Below are the code and all the weights of a small trained network. Each question names an input and a class and asks about switching units off, where a switched-off unit gives its printed mean instead of its output.

import numpy as np


def w(rows, s, z=0):
    codes = np.array(rows[::2]) - 128.0
    scale = np.full(codes.shape[1], s)
    scale[-1] = z or s
    return codes * scale


def norm(h):
    return h / np.sqrt((h * h).mean(-1, keepdims=True) + 1e-5)


def f(y):
    return y / 2 * (1 + np.tanh(0.7978845608 * (y + 0.044715 * y**3)))


def log_softmax(a):
    a = a - a.max(-1, keepdims=True)
    return a - np.log(np.exp(a).sum(-1, keepdims=True))


def net(x, mask):
    res = np.array(x, float).reshape(1, 5) / 4 @ E
    u = 0
    for l in range(3):
        y = f(norm(res) @ A[l][:, :-1].T + A[l][:, -1])
        res = res + np.where(mask[u : u + 7], y, B[l][:, -1]) @ B[l][:, :-1]
        u += 7
    return log_softmax(norm(res)[-1] @ U[:, :-1].T + U[:, -1])


A, B = {}, {}
E = w([
[132,210,167,179,152],'x0',
[128,23,91,177,148],'x1',
[79,172,143,122,215],'x2',
[83,103,66,139,151],'x3',
[171,101,105,1,169],'x4',
],0.0061)
A[0] = w([
[185,87,215,181,106,240],'L0N0',
[119,152,145,114,157,117],'L0N1',
[164,84,76,84,147,165],'L0N2',
[135,180,77,100,141,169],'L0N3',
[205,137,66,124,166,140],'L0N4',
[155,117,7,132,153,111],'L0N5',
[103,184,173,137,73,255],'L0N6',
],0.011,0.0047)
B[0] = w([
[106,121,49,105,55,241],'L0N0',
[77,110,161,76,2,143],'L0N1',
[166,119,225,159,105,195],'L0N2',
[88,99,78,150,231,169],'L0N3',
[185,128,78,66,175,156],'L0N4',
[134,195,129,141,137,166],'L0N5',
[144,67,20,120,110,254],'L0N6',
],0.0062,0.0067)
A[1] = w([
[10,120,184,148,176,159],'L1N0',
[74,144,138,81,102,250],'L1N1',
[68,128,98,137,196,123],'L1N2',
[96,179,120,119,181,86],'L1N3',
[126,204,137,135,97,148],'L1N4',
[163,105,111,82,179,169],'L1N5',
[68,107,208,152,61,213],'L1N6',
],0.012,0.0017)
B[1] = w([
[13,92,148,67,54,204],'L1N0',
[50,77,114,117,176,177],'L1N1',
[159,105,230,57,110,229],'L1N2',
[85,166,173,141,5,189],'L1N3',
[202,86,42,178,68,154],'L1N4',
[249,195,189,162,254,252],'L1N5',
[123,85,29,145,62,151],'L1N6',
],0.0072,0.0039)
A[2] = w([
[79,125,255,99,90,7],'L2N0',
[171,110,99,184,91,236],'L2N1',
[27,138,176,114,155,158],'L2N2',
[151,190,105,98,166,213],'L2N3',
[60,120,82,196,81,134],'L2N4',
[36,110,208,183,119,64],'L2N5',
[78,122,111,85,93,131],'L2N6',
],0.0084,0.0016)
B[2] = w([
[165,21,204,252,67,174],'L2N0',
[22,160,159,159,74,220],'L2N1',
[132,120,230,32,49,163],'L2N2',
[114,73,46,244,204,168],'L2N3',
[170,130,13,143,146,254],'L2N4',
[152,246,186,103,181,155],'L2N5',
[253,82,139,47,207,174],'L2N6',
],0.0063,0.0052)
U = w([
[98,125,2,192,43,254],'0',
[225,154,142,130,245,47],'1',
[88,118,234,90,50,38],'2',
],0.01,0.00059)

Each question gives the input, the list of numbers given to net, and the class t.
The units are the neurons (one row each of A and B). Each row of codes is followed by its name. A weight is (code - 128) times the scale printed after its matrix; where a second scale follows, it is the last column's (A, B and U).
mask holds one flag per neuron, layer by layer. A switched-off neuron (its flag False) gives its mean, the last column of its row in B, instead of its output. The means were averaged over made-up inputs and are rounded, as every weight is.
A unit's drop is (log p(t) with every unit on - log p(t) with that unit switched off) / (log p(t) with every unit on - log p(t) with every unit switched off).
The circuit of an input: a set's keep is (log p(t) with only the set's units on - log p(t) with every unit switched off) / (log p(t) with every unit on - log p(t) with every unit switched off). Starting from the 12 units with the biggest drops (on a tie, the unit counted first), units are removed one at a time, each time the one whose removal leaves the highest keep (on an exact tie, the one counted first), for as long as the keep stays at least 0.8.
units of the circuit, in order: the units of the circuit, biggest drop first
unit that matters most: the unit with the biggest drop
k most important neurons: the k neurons with the biggest drops, biggest first
k most important neurons of layer l: the k neurons of layer l with the biggest drops, biggest first
drop of u: that unit's drop, to one decimal
input [3,-3,1,-7,3], class 0: unit that matters most : L1N2
input [6,4,5,2,-5], class 2: units of the circuit, in order : (L1N0, L2N2)
input [0,4,-8,-5,7], class 1: units of the circuit, in order : (L0N4, L1N5)
input [-2,-2,-4,6,1], class 1: 2 most important neurons : (L0N0, L0N1)
input [5,-3,7,0,6], class 2: 2 most important neurons : (L1N3, L0N1)
input [-8,4,7,8,2], class 2: 2 most important neurons : (L0N6, L1N0)
input [0,-8,0,-5,1], class 0: 3 most important neurons of layer 1 : (L1N2, L1N4, L1N0)
input [1,4,6,-7,0], class 0: 3 most important neurons : (L0N1, L0N3, L1N6)
input [-7,-1,7,-1,-8], class 2: 3 most important neurons of layer 0 : (L0N0, L0N2, L0N1)
input [2,-5,5,-3,-4], class 0: drop of L1N4 : 0.2
input [-2,-3,8,0,-7], class 2: drop of L1N2 : 0.2
input [6,6,-7,1,8], class 1: drop of L0N3 : 0.0
input [2,5,-6,5,4], class 1: drop of L0N4 : 0.5
